Below are the code and all the weights of a small trained network. Each question names an input and a class and asks about switching units off, where a switched-off unit gives its printed mean instead of its output.

import numpy as np


def w(rows, s, z=0):
    codes = np.array(rows[::2]) - 128.0
    scale = np.full(codes.shape[1], s)
    scale[-1] = z or s
    return codes * scale


def f(y):
    return np.maximum(y, 0)


def log_softmax(a):
    a = a - a.max(-1, keepdims=True)
    return a - np.log(np.exp(a).sum(-1, keepdims=True))


def net(x, mask):
    res = np.array(x, float).reshape(1, 5) / 4 @ E
    y = f(res @ A[0][:, :-1].T + A[0][:, -1])
    res = res + np.where(mask, y, B[0][:, -1]) @ B[0][:, :-1]
    return log_softmax(res[-1] @ U[:, :-1].T + U[:, -1])


A, B = {}, {}
E = w([
[123,134,129,127,134,124,128,133,129],'x0',
[131,129,121,131,125,129,128,126,131],'x1',
[118,183,118,85,142,147,135,56,136],'x2',
[84,160,130,126,42,85,150,123,77],'x3',
[127,122,162,167,132,148,254,125,180],'x4',
],0.02)
A[0] = w([
[142,159,140,76,113,117,110,95,88,89],'n1',
[158,63,92,111,160,113,22,159,96,42],'n2',
[110,162,189,160,115,141,246,88,175,108],'n3',
[189,65,137,148,214,175,199,156,194,111],'n4',
[102,158,172,185,117,141,229,79,160,8],'n5',
[88,158,98,81,93,92,96,66,69,111],'n6',
[183,127,118,105,195,211,65,107,177,39],'n7',
[153,67,153,199,85,65,100,227,87,92],'n8',
[163,55,188,193,162,128,165,186,160,123],'n9',
[86,108,176,207,97,93,158,163,120,40],'n10',
[88,135,139,159,68,76,161,139,108,41],'n11',
[142,189,131,126,153,174,143,76,148,35],'n12',
[158,79,115,195,165,164,179,200,179,105],'n13',
[184,105,122,104,251,181,87,90,170,144],'n14',
],0.011,0.016)
B[0] = w([
[124,135,145,131,130,95,135,87,67,170],'n1',
[186,109,150,179,92,219,235,192,244,205],'n2',
[145,54,67,108,130,163,127,207,178,223],'n3',
[125,187,183,230,86,137,138,69,123,230],'n4',
[58,132,24,19,144,72,2,172,55,180],'n5',
[120,168,182,111,162,48,74,101,58,220],'n6',
[47,131,10,64,125,69,14,150,25,196],'n7',
[70,79,9,48,151,112,106,201,126,195],'n8',
[157,191,188,165,122,98,110,100,142,203],'n9',
[187,119,150,177,133,162,193,109,156,155],'n10',
[158,70,128,172,143,223,207,158,178,157],'n11',
[181,97,131,167,146,191,224,127,206,154],'n12',
[145,149,204,162,169,120,114,74,120,201],'n13',
[130,62,81,70,111,164,191,217,168,253],'n14',
],0.0099,0.021)
U = w([
[151,99,123,127,145,143,156,154,191,148],'0',
[95,113,79,58,142,82,86,157,108,206],'1',
[136,205,201,158,149,86,108,9,125,4],'2',
],0.012,0.0038)

Each question gives the input, the list of numbers given to net, and the class t.
The units are the neurons (one row each of A and B). Each row of codes is followed by its name. A weight is (code - 128) times the scale printed after its matrix; where a second scale follows, it is the last column's (A, B and U).
mask holds one flag per neuron, in row order. A switched-off neuron (its flag False) gives its mean, the last column of its row in B, instead of its output. The means were averaged over made-up inputs and are rounded, as every weight is.
A unit's drop is (log p(t) with every unit on - log p(t) with that unit switched off) / (log p(t) with every unit on - log p(t) with every unit switched off).
The circuit of an input: a set's keep is (log p(t) with only the set's units on - log p(t) with every unit switched off) / (log p(t) with every unit on - log p(t) with every unit switched off). Starting from the 12 units with the biggest drops (on a tie, the unit counted first), units are removed one at a time, each time the one whose removal leaves the highest keep (on an exact tie, the one counted first), for as long as the keep stays at least 0.8.
circuit, biggest first: the units of the circuit, biggest drop first
unit that matters most: the unit with the biggest drop
top k neurons: the k neurons with the biggest drops, biggest first
drop when u is switched off: that unit's drop, to one decimal
input [2,3,-8,0,-8], class 0: unit that matters most	n2
input [-6,5,8,-8,0], class 1: top 2 neurons	[n7, n2]
input [-2,0,-6,0,-3], class 0: top 3 neurons	[n2, n7, n5]
input [0,-3,-6,8,3], class 0: top 2 neurons	[n11, n10]
input [5,4,-8,-1,-2], class 0: top 4 neurons	[n2, n7, n5, n6]
input [-3,-6,1,7,8], class 1: top 2 neurons	[n5, n2]
input [-3,-1,0,5,2], class 0: top 3 neurons	[n7, n11, n8]
input [-5,-2,-4,0,5], class 2: top 4 neurons	[n14, n9, n13, n4]
input [2,4,-3,-3,-6], class 0: top 2 neurons	[n2, n5]
input [-7,-4,5,1,-6], class 2: top 2 neurons	[n8, n3]
input [8,0,-2,-1,-8], class 0: top 2 neurons	[n2, n5]
input [-5,-5,-1,0,1], class 2: drop when n7 is switched off	0.1
input [-5,4,-8,-7,1], class 2: drop when n4 is switched off	0.6
input [-4,-2,-3,-6,8], class 2: circuit, biggest first	[n4]
input [-1,-5,-8,-2,-6], class 0: drop when n2 is switched off	2.1
